Here is a tiny trained network, its code and every weight. The questions are about switching its units off for an input and a class, where a switched-off unit gives its printed mean instead of its output.

import numpy as np


def w(rows, s, z=0):
    codes = np.array(rows[::2]) - 128.0
    scale = np.full(codes.shape[1], s)
    scale[-1] = z or s
    return codes * scale


def f(y):
    return y / 2 * (1 + np.tanh(0.7978845608 * (y + 0.044715 * y**3)))


def log_softmax(a):
    a = a - a.max(-1, keepdims=True)
    return a - np.log(np.exp(a).sum(-1, keepdims=True))


def net(x, mask):
    res = np.array(x, float).reshape(1, 5) / 4 @ E
    y = f(res @ A[0][:, :-1].T + A[0][:, -1])
    res = res + np.where(mask, y, B[0][:, -1]) @ B[0][:, :-1]
    return log_softmax(res[-1] @ U[:, :-1].T + U[:, -1])


A, B = {}, {}
E = w([
[189,12,175],'x0',
[9,91,9],'x1',
[223,237,54],'x2',
[201,99,128],'x3',
[2,157,193],'x4',
],0.0064)
A[0] = w([
[13,170,207,107],'neuron 0',
[171,107,125,93],'neuron 1',
[216,136,139,185],'neuron 2',
[88,135,141,120],'neuron 3',
[115,67,37,132],'neuron 4',
[58,126,149,78],'neuron 5',
[198,220,47,254],'neuron 6',
[111,57,11,91],'neuron 7',
[114,49,242,85],'neuron 8',
[100,70,97,78],'neuron 9',
],0.012,0.0031)
B[0] = w([
[180,68,64,237],'neuron 0',
[138,47,110,150],'neuron 1',
[249,135,181,210],'neuron 2',
[173,142,86,152],'neuron 3',
[36,163,151,191],'neuron 4',
[154,119,103,177],'neuron 5',
[154,152,186,254],'neuron 6',
[65,174,158,205],'neuron 7',
[9,90,121,227],'neuron 8',
[115,181,122,161],'neuron 9',
],0.011,0.0092)
U = w([
[109,11,103,188],'0',
[27,96,183,98],'1',
[167,131,135,2],'2',
[116,157,93,165],'3',
[181,130,148,217],'4',
[80,165,94,115],'5',
[165,45,146,102],'6',
[161,176,91,51],'7',
],0.012,0.006)

Each question gives the input, the list of numbers given to net, and the class t.
The units are the neurons (one row each of A and B). Each row of codes is followed by its name. A weight is (code - 128) times the scale printed after its matrix; where a second scale follows, it is the last column's (A, B and U).
mask holds one flag per neuron, in row order. A switched-off neuron (its flag False) gives its mean, the last column of its row in B, instead of its output. The means were averaged over made-up inputs and are rounded, as every weight is.
A unit's drop is (log p(t) with every unit on - log p(t) with that unit switched off) / (log p(t) with every unit on - log p(t) with every unit switched off).
The circuit of an input: a set's keep is (log p(t) with only the set's units on - log p(t) with every unit switched off) / (log p(t) with every unit on - log p(t) with every unit switched off). Starting from all 10 units, units are removed one at a time, each time the one whose removal leaves the highest keep (on an exact tie, the one counted first), for as long as the keep stays at least 0.8.
circuit, biggest first: the units of the circuit, biggest drop first
top k neurons: the k neurons with the biggest drops, biggest first
drop of u: that unit's drop, to one decimal
input [-3,-3,1,-5,4], class 0: top 2 neurons : [neuron 0; neuron 2]
input [-3,7,-4,-1,-6], class 1: circuit, biggest first : [neuron 4]
input [8,1,-1,-5,-1], class 1: top 2 neurons : [neuron 0; neuron 8]
input [-2,1,-4,-6,-1], class 0: circuit, biggest first : [neuron 0; neuron 6]
input [-8,-1,3,6,-4], class 4: circuit, biggest first : [neuron 6; neuron 2]
input [4,6,3,-8,-5], class 1: circuit, biggest first : [neuron 4; neuron 7]
input [0,-8,-6,-2,2], class 0: top 3 neurons : [neuron 0; neuron 7; neuron 4]
input [-4,8,-4,8,7], class 3: circuit, biggest first : [neuron 8; neuron 3]
input [-2,8,0,3,7], class 5: top 2 neurons : [neuron 7; neuron 4]
input [-2,6,-4,-4,-5], class 1: top 4 neurons : [neuron 4; neuron 7; neuron 0; neuron 2]
input [4,6,6,-5,-8], class 5: top 3 neurons : [neuron 4; neuron 7; neuron 8]
input [7,5,6,-2,-2], class 5: circuit, biggest first : [neuron 4; neuron 7]
input [-3,2,6,-8,-7], class 4: top 2 neurons : [neuron 6; neuron 8]
input [0,4,-3,2,5], class 0: top 2 neurons : [neuron 0; neuron 6]
input [-7,8,7,-3,-7], class 1: drop of neuron 6 : 0.2
input [0,4,-6,-7,4], class 0: drop of neuron 0 : 0.6
input [7,7,-5,7,-4], class 1: drop of neuron 3 : 0.0
